Below is a small trained network, with its code and all its weights. Each question gives an input and a target symbol and asks what happens when units are switched off, that is, made to give their printed mean instead of their output.

import numpy as np


def w(rows, s, z=0):
    codes = np.array(rows[::2]) - 128.0
    scale = np.full(codes.shape[1], s)
    scale[-1] = z or s
    return codes * scale


def f(y):
    return np.maximum(y, 0)


def softmax(a):
    e = np.exp(a - a.max(-1, keepdims=True))
    return e / e.sum(-1, keepdims=True)


def log_softmax(a):
    a = a - a.max(-1, keepdims=True)
    return a - np.log(np.exp(a).sum(-1, keepdims=True))


def net(x, mask):
    ids = ['ΓΘΠΦαβεζηλμξστψω'.index(c) for c in x.split()]
    T = len(ids)
    res = E[ids] + P[:T]
    u = 0
    for l in range(2):
        r = res
        for j in range(3):
            rows = slice(4 * j, 4 * j + 4)
            q, k, v = (r @ M[l][rows].T for M in (Q, K, V))
            z = softmax(np.where(np.tri(T) > 0, q @ k.T / 4**0.5, -1e9)) @ v
            o = O[l][rows]
            res = res + np.where(mask[u + j], z, o[:, -1]) @ o[:, :-1]
        u += 3
        y = f(res @ A[l][:, :-1].T + A[l][:, -1])
        res = res + np.where(mask[u : u + 4], y, B[l][:, -1]) @ B[l][:, :-1]
        u += 4
    return log_softmax(res[-1] @ U[:, :-1].T + U[:, -1])


Q, K, V, O, A, B = {}, {}, {}, {}, {}, {}
E = w([
[160,155,107,195,208,164,126],'Γ',
[163,180,62,79,84,71,82],'Θ',
[114,96,85,201,131,164,117],'Π',
[126,136,142,175,161,124,64],'Φ',
[161,202,220,113,138,150,210],'α',
[126,102,107,104,68,47,149],'β',
[83,71,193,65,134,217,157],'ε',
[142,92,145,175,93,55,176],'ζ',
[1,189,83,103,100,200,119],'η',
[167,135,96,108,193,193,119],'λ',
[119,54,144,83,205,151,49],'μ',
[173,173,71,159,25,68,145],'ξ',
[206,143,59,49,144,96,173],'σ',
[145,110,111,112,95,55,143],'τ',
[100,88,72,161,172,158,203],'ψ',
[170,83,242,64,139,78,119],'ω',
],0.0099)
P = w([
[98,255,123,129,197,89,132],'0',
[211,105,103,135,64,193,90],'1',
[169,119,83,112,121,125,112],'2',
[153,112,72,113,139,106,157],'3',
[125,85,199,188,105,120,131],'4',
[151,76,120,147,110,133,150],'5',
],0.0085)
Q[0] = w([
[113,138,118,122,165,166,127],'0.h1',
[156,117,150,211,184,161,75],'0.h1',
[111,147,115,105,156,199,151],'0.h1',
[102,127,128,183,182,174,89],'0.h1',
[191,143,63,102,106,70,139],'0.h2',
[168,140,78,121,108,83,130],'0.h2',
[179,135,75,116,109,77,132],'0.h2',
[167,138,66,94,104,77,140],'0.h2',
[143,143,205,60,108,133,170],'0.h3',
[96,156,228,78,133,141,159],'0.h3',
[115,154,2,187,147,107,94],'0.h3',
[145,70,86,202,128,138,93],'0.h3',
],0.011)
K[0] = w([
[98,129,147,164,146,163,169],'0.h1',
[185,112,169,254,124,130,129],'0.h1',
[86,121,135,129,140,207,225],'0.h1',
[122,118,148,216,131,147,138],'0.h1',
[72,196,152,102,178,52,139],'0.h2',
[34,218,140,116,197,43,140],'0.h2',
[74,185,143,115,168,54,134],'0.h2',
[50,160,144,102,182,89,138],'0.h2',
[164,79,213,97,118,137,211],'0.h3',
[141,86,231,153,138,161,205],'0.h3',
[95,227,27,137,152,100,62],'0.h3',
[123,116,26,155,98,122,23],'0.h3',
],0.0092)
V[0] = w([
[73,78,138,141,55,149,218],'0.h1',
[142,160,213,141,136,41,132],'0.h1',
[120,122,204,171,175,148,137],'0.h1',
[164,127,51,69,114,134,75],'0.h1',
[252,107,106,149,77,179,151],'0.h2',
[186,131,102,34,178,183,63],'0.h2',
[89,131,197,160,133,105,78],'0.h2',
[175,120,34,109,102,172,181],'0.h2',
[77,155,40,174,128,92,68],'0.h3',
[193,155,142,136,197,147,216],'0.h3',
[79,104,138,2,113,146,84],'0.h3',
[159,102,89,241,74,184,60],'0.h3',
],0.0064)
O[0] = w([
[78,99,130,145,92,138,172,4],'0.h1',
[149,147,202,142,163,38,130,143],'0.h1',
[134,112,181,142,197,149,153,102],'0.h1',
[151,142,82,93,86,139,87,182],'0.h1',
[84,165,139,144,132,181,121,91],'0.h2',
[156,130,151,2,174,200,87,169],'0.h2',
[188,107,181,154,122,108,160,139],'0.h2',
[77,145,84,122,125,164,93,104],'0.h2',
[106,101,65,202,166,102,59,204],'0.h3',
[145,199,109,89,192,148,198,158],'0.h3',
[114,39,160,62,110,146,90,71],'0.h3',
[135,146,113,190,64,163,85,142],'0.h3',
],0.0067,0.0035)
A[0] = w([
[93,36,36,183,65,139,168,151],'0.n1',
[112,42,161,73,231,145,58,241],'0.n2',
[173,88,131,131,140,51,95,211],'0.n3',
[164,106,111,103,3,36,129,250],'0.n4',
],0.0051,0.0021)
B[0] = w([
[177,163,156,127,214,164,66,184],'0.n1',
[101,83,175,104,173,133,2,210],'0.n2',
[172,101,120,140,109,95,124,242],'0.n3',
[171,117,101,73,114,49,138,254],'0.n4',
],0.0086,0.004)
Q[1] = w([
[107,161,129,132,112,186,150],'1.h1',
[94,108,167,157,154,196,99],'1.h1',
[92,132,82,185,182,147,134],'1.h1',
[130,123,73,84,137,72,163],'1.h1',
[141,50,139,87,76,67,156],'1.h2',
[141,69,190,49,83,135,153],'1.h2',
[142,203,102,42,3,59,226],'1.h2',
[141,133,46,144,95,20,139],'1.h2',
[87,58,125,166,95,98,103],'1.h3',
[183,149,1,116,106,53,111],'1.h3',
[61,117,225,154,137,174,143],'1.h3',
[167,54,53,58,120,113,101],'1.h3',
],0.0092)
K[1] = w([
[103,127,119,127,99,181,141],'1.h1',
[96,90,107,140,139,186,82],'1.h1',
[76,147,67,180,182,163,144],'1.h1',
[123,151,148,103,141,72,182],'1.h1',
[191,153,166,101,166,118,58],'1.h2',
[174,115,177,56,149,153,100],'1.h2',
[183,224,133,70,168,133,117],'1.h2',
[148,215,115,162,154,42,99],'1.h2',
[182,105,97,128,142,102,89],'1.h3',
[82,199,93,132,244,1,141],'1.h3',
[180,85,140,137,35,203,116],'1.h3',
[51,93,115,89,206,71,96],'1.h3',
],0.0096)
V[1] = w([
[101,93,83,138,144,137,200],'1.h1',
[97,122,103,158,176,101,170],'1.h1',
[209,114,103,131,92,127,162],'1.h1',
[101,144,80,175,176,108,153],'1.h1',
[116,231,99,120,90,131,117],'1.h2',
[172,27,104,114,111,159,81],'1.h2',
[96,109,89,170,75,63,120],'1.h2',
[107,88,147,204,152,79,163],'1.h2',
[126,109,190,113,68,49,131],'1.h3',
[132,107,133,111,82,84,2],'1.h3',
[109,153,50,7,117,120,172],'1.h3',
[145,188,51,205,115,141,95],'1.h3',
],0.0082)
O[1] = w([
[150,137,195,112,49,133,34,2],'1.h1',
[187,143,136,130,105,177,50,94],'1.h1',
[161,115,209,149,134,9,162,195],'1.h1',
[177,146,138,172,126,176,45,128],'1.h1',
[72,157,12,153,152,168,164,149],'1.h2',
[179,150,253,148,196,138,127,118],'1.h2',
[225,123,99,153,83,238,125,83],'1.h2',
[190,46,145,145,37,138,97,108],'1.h2',
[244,100,132,106,60,247,196,116],'1.h3',
[182,77,25,34,156,148,233,195],'1.h3',
[95,188,169,17,171,223,41,110],'1.h3',
[131,16,66,170,207,76,64,185],'1.h3',
],0.0059,0.0055)
A[1] = w([
[156,95,180,62,93,87,254,7],'1.n1',
[164,56,53,182,56,91,139,65],'1.n2',
[76,113,157,94,215,220,41,156],'1.n3',
[151,82,17,118,124,47,179,136],'1.n4',
],0.0061,0.0014)
B[1] = w([
[72,126,47,41,25,51,2,180],'1.n1',
[24,85,203,199,117,204,165,214],'1.n2',
[176,70,236,17,14,230,16,182],'1.n3',
[74,115,209,141,121,221,221,251],'1.n4',
],0.0044,0.014)
U = w([
[28,128,64,142,85,250,143,126],'Γ',
[114,149,41,78,176,136,195,140],'Θ',
[188,143,127,118,101,153,129,139],'Π',
[213,61,163,83,191,131,99,37],'Φ',
[166,103,141,86,130,41,98,76],'α',
[82,223,161,123,172,95,188,252],'β',
[191,112,189,195,254,110,202,215],'ε',
[172,157,124,120,119,108,128,157],'ζ',
[179,150,232,173,93,145,106,136],'η',
[95,70,159,136,55,128,162,86],'λ',
[87,121,169,76,65,174,123,40],'μ',
[80,136,104,94,156,113,82,92],'ξ',
[93,126,95,133,52,107,38,140],'σ',
[9,98,91,167,144,120,107,56],'τ',
[171,146,88,160,182,26,56,149],'ψ',
[207,163,129,114,83,141,143,156],'ω',
],0.0053,0.0034)

Each question gives the input, a string of symbols that net reads in full, and the target symbol t.
The units are the heads (4 rows each of Q, K, V and O) and the neurons (one row each of A and B). Each row of codes is followed by its name. A weight is (code - 128) times the scale printed after its matrix; where a second scale follows, it is the last column's (O, A, B and U).
mask holds one flag per unit, layer by layer, with each layer's heads first. A switched-off unit (its flag False) gives its mean, the last column of its rows in O or B, instead of its output. The means were averaged over made-up inputs and are rounded, as every weight is.
A unit's drop is (log p(t) with every unit on - log p(t) with that unit switched off) / (log p(t) with every unit on - log p(t) with every unit switched off).
top k neurons: the k neurons with the biggest drops, biggest first
top k neurons in layer l: the k neurons of layer l with the biggest drops, biggest first
heads that matter: for each layer, one digit per head in row order, 1 if its drop is at least 0.15 and else 0, layers parted by /
input α Θ Θ Γ μ, target Φ: top 2 neurons : 1.n3, 0.n2
input ψ α σ Φ Φ σ, target ψ: top neuron : 1.n4
input ψ β Φ τ Θ ξ, target ψ: heads that matter : 001 / 001
input Φ Θ Φ Θ ψ, target Φ: top 3 neurons in layer 0 : 0.n4, 0.n1, 0.n2
input Γ α Φ, target ψ: heads that matter : 001 / 001
input Φ Θ ζ Φ Φ, target Φ: heads that matter : 100 / 011
input Φ Φ Φ α, target β: top 2 neurons in layer 0 : 0.n2, 0.n3
input μ Φ Θ Θ Π, target ε: heads that matter : 000 / 011
input Φ Φ ψ Θ ξ, target λ: top 4 neurons : 1.n2, 1.n4, 0.n4, 1.n1
input Φ Θ μ, target Φ: heads that matter : 000 / 010
input Γ Φ ξ Φ ε β, target τ: heads that matter : 001 / 011
input Γ Φ Θ, target τ: heads that matter : 001 / 011
input ψ Θ Φ Φ, target σ: top 2 neurons in layer 1 : 1.n3, 1.n4
input Φ ψ α, target β: heads that matter : 001 / 011
input Φ Γ Φ Φ Θ ψ, target ε: top 2 neurons in layer 1 : 1.n1, 1.n3
input Θ α Φ λ, target Φ: top 2 neurons : 1.n3, 0.n2
input Φ Θ Φ ε, target μ: heads that matter : 011 / 001
input λ Γ Γ Θ Θ, target β: top 2 neurons : 0.n2, 0.n4
input Φ α ζ, target λ: heads that matter : 110 / 011
input Φ Θ Φ Φ β, target λ: top neuron in layer 0 : 0.n4
input Π ξ Φ Φ β, target ε: top 3 neurons : 0.n1, 0.n4, 1.n1
input β Φ Θ, target ω: top neuron in layer 0 : 0.n4
input Θ Φ Π ω, target α: top 2 neurons : 1.n1, 0.n2
input ξ Θ Φ α ψ ω, target α: top 4 neurons : 1.n1, 0.n2, 1.n2, 1.n4
input Θ ξ η ξ β ζ, target Θ: top 2 neurons : 0.n4, 1.n3
input Θ Φ ω ψ ψ ε, target μ: top 2 neurons in layer 1 : 1.n3, 1.n1
input Θ β Φ, target Φ: heads that matter : 001 / 011
input ξ ξ Φ λ σ, target Γ: top 2 neurons in layer 1 : 1.n2, 1.n4
input Γ Φ Φ Φ ψ, target ε: top 3 neurons : 1.n1, 1.n3, 0.n1
